Below is a small trained network, with its code and all its weights. Each question gives an input and a class and asks what happens when units are switched off, that is, made to give their printed mean instead of their output.

import numpy as np


def w(rows, s, z=0):
    codes = np.array(rows[::2]) - 128.0
    scale = np.full(codes.shape[1], s)
    scale[-1] = z or s
    return codes * scale


def f(y):
    return y / 2 * (1 + np.tanh(0.7978845608 * (y + 0.044715 * y**3)))


def log_softmax(a):
    a = a - a.max(-1, keepdims=True)
    return a - np.log(np.exp(a).sum(-1, keepdims=True))


def net(x, mask):
    res = np.array(x, float).reshape(1, 3) / 4 @ E
    y = f(res @ A[0][:, :-1].T + A[0][:, -1])
    res = res + np.where(mask, y, B[0][:, -1]) @ B[0][:, :-1]
    return log_softmax(res[-1] @ U[:, :-1].T + U[:, -1])


A, B = {}, {}
E = w([
[146,254,131,108,195,149,179,101,167,73,123],'x0',
[174,160,63,120,143,104,138,205,130,179,205],'x1',
[179,109,76,127,182,167,82,53,130,198,82],'x2',
],0.0088)
A[0] = w([
[96,2,140,203,54,125,58,165,42,175,112,172],'n1',
[23,141,186,109,88,77,177,187,136,62,155,188],'n2',
[205,123,39,141,170,168,38,37,102,211,89,70],'n3',
[210,144,41,125,143,99,130,234,115,191,220,79],'n4',
[98,59,107,178,67,117,63,118,80,195,127,63],'n5',
[180,93,73,90,203,206,29,44,177,233,69,104],'n6',
[82,155,193,123,80,73,183,164,165,31,180,67],'n7',
[63,140,178,108,86,65,198,175,83,50,213,55],'n8',
[115,53,125,162,29,83,122,110,68,176,160,76],'n9',
[54,74,211,183,161,157,164,77,99,79,47,64],'n10',
[65,106,195,112,89,155,100,69,135,78,45,59],'n11',
[86,90,201,141,90,133,181,69,68,71,26,77],'n12',
[138,224,123,38,206,190,193,88,216,49,113,67],'n13',
[126,153,87,71,148,77,148,194,128,175,182,255],'n14',
[180,174,63,109,115,79,162,218,138,222,227,53],'n15',
[54,102,191,150,117,137,97,23,129,74,79,218],'n16',
[131,67,173,175,37,101,46,159,60,152,152,65],'n17',
[148,234,168,63,215,141,226,94,208,35,125,139],'n18',
[57,97,214,184,34,28,140,196,94,56,224,104],'n19',
],0.0061,0.0078)
B[0] = w([
[104,133,142,229,123,109,196,118,184,205,174,233],'n1',
[129,109,172,172,178,210,127,71,89,110,81,239],'n2',
[41,177,97,71,196,202,154,87,32,93,62,195],'n3',
[175,187,29,63,58,47,57,94,111,37,200,188],'n4',
[51,212,22,83,160,59,210,191,171,208,114,160],'n5',
[57,117,134,108,191,181,149,78,32,84,84,219],'n6',
[37,190,53,71,209,161,160,131,62,122,69,186],'n7',
[36,211,86,32,194,166,127,101,36,111,50,184],'n8',
[74,241,25,127,138,54,188,157,184,183,131,164],'n9',
[154,237,12,33,84,44,70,135,99,73,181,170],'n10',
[179,236,25,11,76,29,69,172,74,81,157,166],'n11',
[172,169,51,32,57,46,44,162,100,75,166,177],'n12',
[71,220,40,167,129,65,207,172,192,236,130,211],'n13',
[152,63,184,201,82,168,81,75,125,94,191,237],'n14',
[142,194,30,10,89,48,47,179,101,84,154,179],'n15',
[145,83,164,190,55,98,81,59,139,74,188,241],'n16',
[69,235,1,119,143,70,215,167,177,210,95,166],'n17',
[84,138,99,197,94,83,193,153,196,216,163,254],'n18',
[84,147,151,134,186,172,135,73,48,132,70,222],'n19',
],0.0089,0.0091)
U = w([
[100,183,76,167,121,52,223,173,215,237,144,31],'0',
[73,157,109,49,214,200,130,88,36,81,42,45],'1',
[169,164,81,34,31,27,17,136,124,33,202,50],'2',
[171,69,186,216,71,195,98,73,187,125,182,241],'3',
[213,135,143,12,190,120,118,209,229,147,36,3],'4',
],0.011,0.008)

Each question gives the input, the list of numbers given to net, and the class t.
The units are the neurons (one row each of A and B). Each row of codes is followed by its name. A weight is (code - 128) times the scale printed after its matrix; where a second scale follows, it is the last column's (A, B and U).
mask holds one flag per neuron, in row order. A switched-off neuron (its flag False) gives its mean, the last column of its row in B, instead of its output. The means were averaged over made-up inputs and are rounded, as every weight is.
A unit's drop is (log p(t) with every unit on - log p(t) with that unit switched off) / (log p(t) with every unit on - log p(t) with every unit switched off).
The circuit of an input: a set's keep is (log p(t) with only the set's units on - log p(t) with every unit switched off) / (log p(t) with every unit on - log p(t) with every unit switched off). Starting from the 12 units with the biggest drops (on a tie, the unit counted first), units are removed one at a time, each time the one whose removal leaves the highest keep (on an exact tie, the one counted first), for as long as the keep stays at least 0.8.
units of the circuit, in order: the units of the circuit, biggest drop first
k most important neurons: the k neurons with the biggest drops, biggest first
drop when u is switched off: that unit's drop, to one decimal
input [-5,6,-7], class 1: units of the circuit, in order => (n19)
input [3,-7,-6], class 2: 2 most important neurons => (n12 n10)
input [1,0,-4], class 1: 2 most important neurons => (n1 n16)
input [-1,0,-4], class 1: 3 most important neurons => (n18 n19 n16)
input [-7,-2,6], class 0: 2 most important neurons => (n1 n5)
input [4,-2,-3], class 0: 2 most important neurons => (n18 n13)
input [-8,-5,-8], class 0: 3 most important neurons => (n1 n17 n9)
input [-4,2,-5], class 1: 3 most important neurons => (n18 n19 n13)
input [-4,3,6], class 1: 2 most important neurons => (n3 n6)
input [-8,-8,4], class 0: 4 most important neurons => (n1 n5 n17 n9)
input [-3,-1,-4], class 1: 3 most important neurons => (n18 n19 n13)
input [-6,7,-5], class 2: 3 most important neurons => (n4 n15 n18)
input [8,-6,-3], class 0: drop when n18 is switched off => 0.1
input [-7,-7,-5], class 0: units of the circuit, in order => (n1)
input [-3,1,1], class 3: drop when n13 is switched off => 0.3
input [4,6,-6], class 1: drop when n16 is switched off => 0.3
